Below are the code and all the weights of a small trained network. Each question names an input and a target symbol and asks about switching units off, where a switched-off unit gives its printed mean instead of its output.

import numpy as np


def w(rows, s, z=0):
    codes = np.array(rows[::2]) - 128.0
    scale = np.full(codes.shape[1], s)
    scale[-1] = z or s
    return codes * scale


def f(y):
    return np.maximum(y, 0)


def softmax(a):
    e = np.exp(a - a.max(-1, keepdims=True))
    return e / e.sum(-1, keepdims=True)


def log_softmax(a):
    a = a - a.max(-1, keepdims=True)
    return a - np.log(np.exp(a).sum(-1, keepdims=True))


def net(x, mask):
    ids = ['αβγδεζηθλμστψ'.index(c) for c in x.split()]
    T = len(ids)
    res = E[ids] + P[:T]
    u = 0
    for l in range(2):
        r = res
        for j in range(2):
            rows = slice(2 * j, 2 * j + 2)
            q, k, v = (r @ M[l][rows].T for M in (Q, K, V))
            z = softmax(np.where(np.tri(T) > 0, q @ k.T / 2**0.5, -1e9)) @ v
            o = O[l][rows]
            res = res + np.where(mask[u + j], z, o[:, -1]) @ o[:, :-1]
        u += 2
        y = f(res @ A[l][:, :-1].T + A[l][:, -1])
        res = res + np.where(mask[u : u + 4], y, B[l][:, -1]) @ B[l][:, :-1]
        u += 4
    return log_softmax(res[-1] @ U[:, :-1].T + U[:, -1])


Q, K, V, O, A, B = {}, {}, {}, {}, {}, {}
E = w([
[77,132,75,122,168,76,131,135,43,132],'α',
[112,131,56,51,138,72,185,177,157,174],'β',
[119,114,61,85,134,162,87,104,173,109],'γ',
[106,100,122,43,90,151,82,108,103,109],'δ',
[75,158,142,124,98,121,87,197,139,222],'ε',
[90,94,201,169,138,104,158,136,183,166],'ζ',
[144,102,182,143,148,156,144,65,101,158],'η',
[25,105,131,114,93,138,127,93,133,114],'θ',
[84,127,113,125,250,200,108,156,122,160],'λ',
[132,146,94,113,73,140,164,39,123,147],'μ',
[105,139,195,140,18,143,160,168,101,144],'σ',
[125,149,85,164,82,86,82,70,143,125],'τ',
[132,45,132,187,196,139,43,141,119,152],'ψ',
],0.02)
P = w([
[77,108,48,174,1,143,152,144,61,11],'0',
[77,116,102,143,40,117,139,125,86,78],'1',
[69,126,111,124,69,118,140,107,117,113],'2',
[68,125,133,104,80,110,122,90,113,144],'3',
[73,112,129,86,106,111,114,89,121,157],'4',
[63,105,169,72,100,129,107,89,130,181],'5',
[75,101,164,75,119,123,113,88,148,204],'6',
[70,105,196,58,120,124,98,70,161,216],'7',
[61,107,195,52,126,120,113,62,162,241],'8',
[74,107,199,47,135,135,113,50,184,226],'9',
],0.0057)
Q[0] = w([
[31,64,168,185,122,147,83,90,46,197],'L0H0',
[38,128,254,119,54,117,76,79,57,195],'L0H0',
[214,248,152,147,174,82,77,157,103,54],'L0H1',
[167,148,183,226,172,133,182,145,131,124],'L0H1',
],0.0084)
K[0] = w([
[123,46,188,181,210,157,101,103,123,183],'L0H0',
[167,80,254,150,199,168,120,133,117,137],'L0H0',
[121,160,65,149,19,99,125,151,85,109],'L0H1',
[92,164,71,146,125,148,134,160,117,49],'L0H1',
],0.0086)
V[0] = w([
[147,208,112,74,22,133,72,202,110,144],'L0H0',
[1,58,24,94,72,119,110,78,75,208],'L0H0',
[141,124,68,117,78,96,142,171,97,155],'L0H1',
[151,149,155,203,190,125,139,94,117,141],'L0H1',
],0.0053)
O[0] = w([
[195,157,141,178,67,178,76,217,145,123,74],'L0H0',
[116,246,203,108,136,56,44,67,164,82,255],'L0H0',
[131,108,70,210,80,90,172,183,37,120,111],'L0H1',
[112,102,136,234,207,177,130,3,128,225,123],'L0H1',
],0.0063,0.0069)
A[0] = w([
[136,80,192,56,140,206,187,73,98,77,71],'L0N0',
[234,227,137,254,19,73,181,73,184,98,4],'L0N1',
[219,198,211,152,55,103,196,150,39,198,156],'L0N2',
[166,167,113,107,144,67,223,213,149,109,20],'L0N3',
],0.0042,0.0022)
B[0] = w([
[168,150,99,178,174,107,131,117,100,113,253],'L0N0',
[105,92,117,137,99,125,112,143,123,246,251],'L0N1',
[84,150,69,146,144,122,129,128,96,124,221],'L0N2',
[133,111,104,119,91,98,128,123,82,97,168],'L0N3',
],0.012,0.0019)
Q[1] = w([
[249,58,82,188,146,229,172,247,96,110],'L1H0',
[239,44,98,201,77,178,225,227,168,115],'L1H0',
[213,44,65,146,124,154,234,228,101,24],'L1H1',
[58,192,103,46,198,64,62,2,166,174],'L1H1',
],0.0077)
K[1] = w([
[127,164,14,154,41,153,140,177,96,69],'L1H0',
[121,162,42,132,2,131,149,182,116,76],'L1H0',
[124,166,32,116,69,97,140,156,127,67],'L1H1',
[168,86,189,110,243,141,121,65,209,188],'L1H1',
],0.0092)
V[1] = w([
[156,169,159,135,71,172,238,101,103,111],'L1H0',
[84,101,168,159,147,124,158,196,249,129],'L1H0',
[84,121,143,118,187,179,152,138,60,138],'L1H1',
[137,253,102,58,175,166,162,120,189,197],'L1H1',
],0.0058)
O[1] = w([
[84,254,136,82,130,119,99,62,131,134,1],'L1H0',
[32,98,94,118,100,135,124,153,176,73,134],'L1H0',
[150,123,113,137,62,233,204,166,48,123,189],'L1H1',
[141,185,51,172,57,119,108,156,78,72,149],'L1H1',
],0.0088,0.0063)
A[1] = w([
[138,171,104,40,189,128,80,243,141,108,146],'L1N0',
[151,147,253,166,10,52,139,95,184,138,76],'L1N1',
[218,135,67,150,188,161,31,106,187,41,253],'L1N2',
[173,106,126,82,96,158,203,28,158,67,93],'L1N3',
],0.0063,0.0026)
B[1] = w([
[127,220,57,182,136,182,159,93,207,95,215],'L1N0',
[177,30,71,101,176,215,117,149,95,90,254],'L1N1',
[212,153,182,141,49,96,218,159,158,148,211],'L1N2',
[97,166,210,111,254,178,92,237,116,150,214],'L1N3',
],0.0072,0.0042)
U = w([
[109,129,116,106,207,43,156,154,63,79,162],'α',
[152,144,116,105,156,88,217,127,153,116,212],'β',
[172,138,189,100,124,180,115,117,156,76,199],'γ',
[126,106,156,20,175,164,57,138,76,39,59],'δ',
[77,162,198,124,135,138,77,216,111,182,9],'ε',
[122,45,159,85,174,126,204,131,153,124,162],'ζ',
[120,180,215,203,189,80,120,107,73,92,189],'η',
[1,131,147,121,148,164,125,69,161,68,104],'θ',
[97,164,95,195,212,202,77,169,116,89,51],'λ',
[129,163,146,75,145,170,162,37,95,183,243],'μ',
[115,110,109,130,108,210,172,155,66,97,177],'σ',
[133,90,65,136,124,150,104,26,127,145,6],'τ',
[158,78,130,156,200,122,69,142,121,116,34],'ψ',
],0.0063,0.0021)

Each question gives the input, a string of symbols that net reads in full, and the target symbol t.
The units are the heads (2 rows each of Q, K, V and O) and the neurons (one row each of A and B). Each row of codes is followed by its name. A weight is (code - 128) times the scale printed after its matrix; where a second scale follows, it is the last column's (O, A, B and U).
mask holds one flag per unit, layer by layer, with each layer's heads first. A switched-off unit (its flag False) gives its mean, the last column of its rows in O or B, instead of its output. The means were averaged over made-up inputs and are rounded, as every weight is.
A unit's drop is (log p(t) with every unit on - log p(t) with that unit switched off) / (log p(t) with every unit on - log p(t) with every unit switched off).
The circuit of an input: a set's keep is (log p(t) with only the set's units on - log p(t) with every unit switched off) / (log p(t) with every unit on - log p(t) with every unit switched off). Starting from all 12 units, units are removed one at a time, each time the one whose removal leaves the highest keep (on an exact tie, the one counted first), for as long as the keep stays at least 0.8.
circuit, biggest first: the units of the circuit, biggest drop first
unit that matters most: the unit with the biggest drop
top k neurons: the k neurons with the biggest drops, biggest first
top k neurons in layer l: the k neurons of layer l with the biggest drops, biggest first
which heads matter: for each layer, one digit per head in row order, 1 if its drop is at least 0.15 and else 0, layers parted by /
input λ γ α η λ ε λ θ, target σ: circuit, biggest first : (L1H1)
input τ θ τ λ, target σ: which heads matter : 00 / 01
input ψ γ μ σ σ α τ, target ζ: which heads matter : 00 / 11
input δ γ θ ψ β γ μ ψ δ, target ζ: which heads matter : 00 / 11
input δ β α ε, target λ: which heads matter : 10 / 01
input σ α δ, target γ: top 2 neurons : (L1N0, L1N2)
input ψ α γ σ θ, target ζ: circuit, biggest first : (L1H1, L1H0)
input α ζ θ β ψ τ ψ δ μ, target ζ: circuit, biggest first : (L1H0, L1H1)
input μ β γ θ η μ η τ α α, target μ: circuit, biggest first : (L1H0, L0H0, L0H1)
input τ λ β τ, target σ: circuit, biggest first : (L1H1, L0H1)
input μ σ β ε μ α α α ζ β, target θ: which heads matter : 00 / 10
input ψ μ α β λ ζ μ, target θ: which heads matter : 01 / 10
input β β θ, target δ: which heads matter : 11 / 00
input η α γ η δ δ σ σ θ, target μ: circuit, biggest first : (L1H0, L0H1)
input θ θ η δ ε δ τ, target μ: top 2 neurons in layer 0 : (L0N1, L0N0)
input σ β τ τ θ α η β, target μ: unit that matters most : L1H0
input μ ζ τ α ψ λ ε, target σ: circuit, biggest first : (L1H1, L0H1)
input δ γ β μ λ β ψ ε, target ζ: circuit, biggest first : (L1H0, L1H1, L0H0)
input σ ε γ γ η α γ η δ, target μ: which heads matter : 01 / 10
input β μ σ λ μ λ ε, target σ: circuit, biggest first : (L1H1)
input λ β δ τ, target σ: which heads matter : 01 / 01
input λ γ μ σ ε σ, target σ: circuit, biggest first : (L1H1, L0N2, L0H1)
input δ μ μ μ μ γ τ ψ μ σ, target ζ: circuit, biggest first : (L1H0, L1H1)
input θ τ τ, target ψ: circuit, biggest first : (L1H1, L1N1, L0N1, L0H0)
input ζ λ ε μ ψ β η τ, target μ: which heads matter : 10 / 10
input β γ μ δ, target γ: top 2 neurons in layer 1 : (L1N2, L1N0)
input τ ψ ε, target ζ: circuit, biggest first : (L1H1, L1H0)
input γ λ α, target σ: which heads matter : 00 / 01
input ε γ γ, target γ: which heads matter : 10 / 00
input ε μ τ δ ε, target λ: circuit, biggest first : (L1N0, L0H0, L1N1, L1H1)
